Below are the code and all the weights of a small trained network. Each question names an input and a class and asks about switching units off, where a switched-off unit gives its printed mean instead of its output.

import numpy as np


def w(rows, s, z=0):
    codes = np.array(rows[::2]) - 128.0
    scale = np.full(codes.shape[1], s)
    scale[-1] = z or s
    return codes * scale


def f(y):
    return np.maximum(y, 0)


def log_softmax(a):
    a = a - a.max(-1, keepdims=True)
    return a - np.log(np.exp(a).sum(-1, keepdims=True))


def net(x, mask):
    res = np.array(x, float).reshape(1, 7) / 4 @ E
    y = f(res @ A[0][:, :-1].T + A[0][:, -1])
    res = res + np.where(mask, y, B[0][:, -1]) @ B[0][:, :-1]
    return log_softmax(res[-1] @ U[:, :-1].T + U[:, -1])


A, B = {}, {}
E = w([
[157,52,119,165,77,54,53,175],'x0',
[107,96,106,141,60,168,255,163],'x1',
[170,118,172,166,167,76,89,165],'x2',
[145,119,86,138,120,75,104,61],'x3',
[64,147,104,118,85,135,113,177],'x4',
[192,132,100,36,76,130,180,172],'x5',
[134,62,177,78,213,171,219,206],'x6',
],0.0094)
A[0] = w([
[162,132,110,172,156,115,176,67,190],'n0',
[73,138,100,161,112,96,191,110,204],'n1',
[36,130,86,88,104,110,164,125,143],'n2',
[123,71,137,119,249,85,97,181,161],'n3',
[127,60,103,168,98,58,81,104,200],'n4',
[60,114,153,169,67,170,144,191,131],'n5',
[128,154,145,169,119,116,8,176,229],'n6',
[125,150,134,130,175,102,93,138,65],'n7',
[119,169,136,109,117,117,111,117,43],'n8',
[125,77,103,168,96,64,87,117,206],'n9',
[130,79,108,165,117,115,155,95,253],'n10',
[142,155,153,107,101,129,80,163,201],'n11',
[202,103,115,116,105,98,163,148,253],'n12',
[94,113,151,163,105,138,166,93,139],'n13',
[85,112,136,108,141,166,80,86,50],'n14',
[155,124,120,129,107,77,188,166,149],'n15',
[92,129,102,146,133,134,167,121,155],'n16',
],0.015,0.0027)
B[0] = w([
[133,145,181,145,132,77,98,144,185],'n0',
[90,96,162,94,197,154,121,105,196],'n1',
[64,116,108,138,74,152,140,148,205],'n2',
[105,102,251,130,165,137,109,145,243],'n3',
[194,198,102,138,138,62,140,105,236],'n4',
[52,104,117,87,91,169,123,163,224],'n5',
[85,131,116,149,162,74,120,49,254],'n6',
[124,94,153,108,142,119,123,126,179],'n7',
[114,151,119,149,63,117,135,143,156],'n8',
[212,162,126,141,129,122,149,106,226],'n9',
[141,167,163,107,138,133,126,151,179],'n10',
[119,204,119,141,144,109,136,111,180],'n11',
[153,140,148,162,57,129,144,206,212],'n12',
[127,129,131,137,162,92,128,114,176],'n13',
[140,146,136,141,80,100,159,167,173],'n14',
[164,113,106,106,108,169,117,163,196],'n15',
[110,112,131,151,98,98,75,118,176],'n16',
],0.019,0.014)
U = w([
[212,213,57,153,90,65,131,107,221],'0',
[157,78,215,74,125,138,109,249,219],'1',
[2,133,141,121,148,68,61,60,177],'2',
[19,86,26,33,23,209,139,185,16],'3',
[146,65,17,87,166,165,131,95,4],'4',
],0.0064,0.0028)

Each question gives the input, the list of numbers given to net, and the class t.
The units are the neurons (one row each of A and B). Each row of codes is followed by its name. A weight is (code - 128) times the scale printed after its matrix; where a second scale follows, it is the last column's (A, B and U).
mask holds one flag per neuron, in row order. A switched-off neuron (its flag False) gives its mean, the last column of its row in B, instead of its output. The means were averaged over made-up inputs and are rounded, as every weight is.
A unit's drop is (log p(t) with every unit on - log p(t) with that unit switched off) / (log p(t) with every unit on - log p(t) with every unit switched off).
The circuit of an input: a set's keep is (log p(t) with only the set's units on - log p(t) with every unit switched off) / (log p(t) with every unit on - log p(t) with every unit switched off). Starting from the 12 units with the biggest drops (on a tie, the unit counted first), units are removed one at a time, each time the one whose removal leaves the highest keep (on an exact tie, the one counted first), for as long as the keep stays at least 0.8.
units of the circuit, in order: the units of the circuit, biggest drop first
k most important neurons: the k neurons with the biggest drops, biggest first
drop when u is switched off: that unit's drop, to one decimal
input [-7,-3,5,1,-4,-1,-1], class 1: units of the circuit, in order -> (n6)
input [-7,-3,1,7,6,2,-8], class 0: 4 most important neurons -> (n3; n5; n8; n14)
input [-4,-3,-1,4,0,2,2], class 1: 3 most important neurons -> (n6; n4; n9)
input [7,7,2,-8,-3,-7,-7], class 0: 3 most important neurons -> (n4; n9; n3)
input [-5,-5,-2,5,6,0,3], class 3: 2 most important neurons -> (n6; n4)
input [-5,2,5,5,1,-4,-4], class 0: 3 most important neurons -> (n3; n5; n2)
input [4,0,-4,2,-5,-5,4], class 1: 2 most important neurons -> (n6; n3)
input [6,7,-1,3,2,-7,2], class 0: 4 most important neurons -> (n4; n9; n3; n6)
input [-4,2,5,0,-4,-8,3], class 1: 2 most important neurons -> (n6; n3)
input [2,-6,-3,7,-2,1,4], class 1: 3 most important neurons -> (n3; n6; n11)
input [-7,-8,3,6,2,-2,-6], class 0: 2 most important neurons -> (n3; n14)
input [-7,-6,0,3,1,0,6], class 1: drop when n6 is switched off -> 0.7
input [-3,3,2,8,1,-6,-4], class 0: drop when n9 is switched off -> 0.1
input [3,5,-3,1,6,-3,-2], class 3: units of the circuit, in order -> (n5)
input [6,-8,7,-8,4,4,4], class 2: drop when n6 is switched off -> 2.0
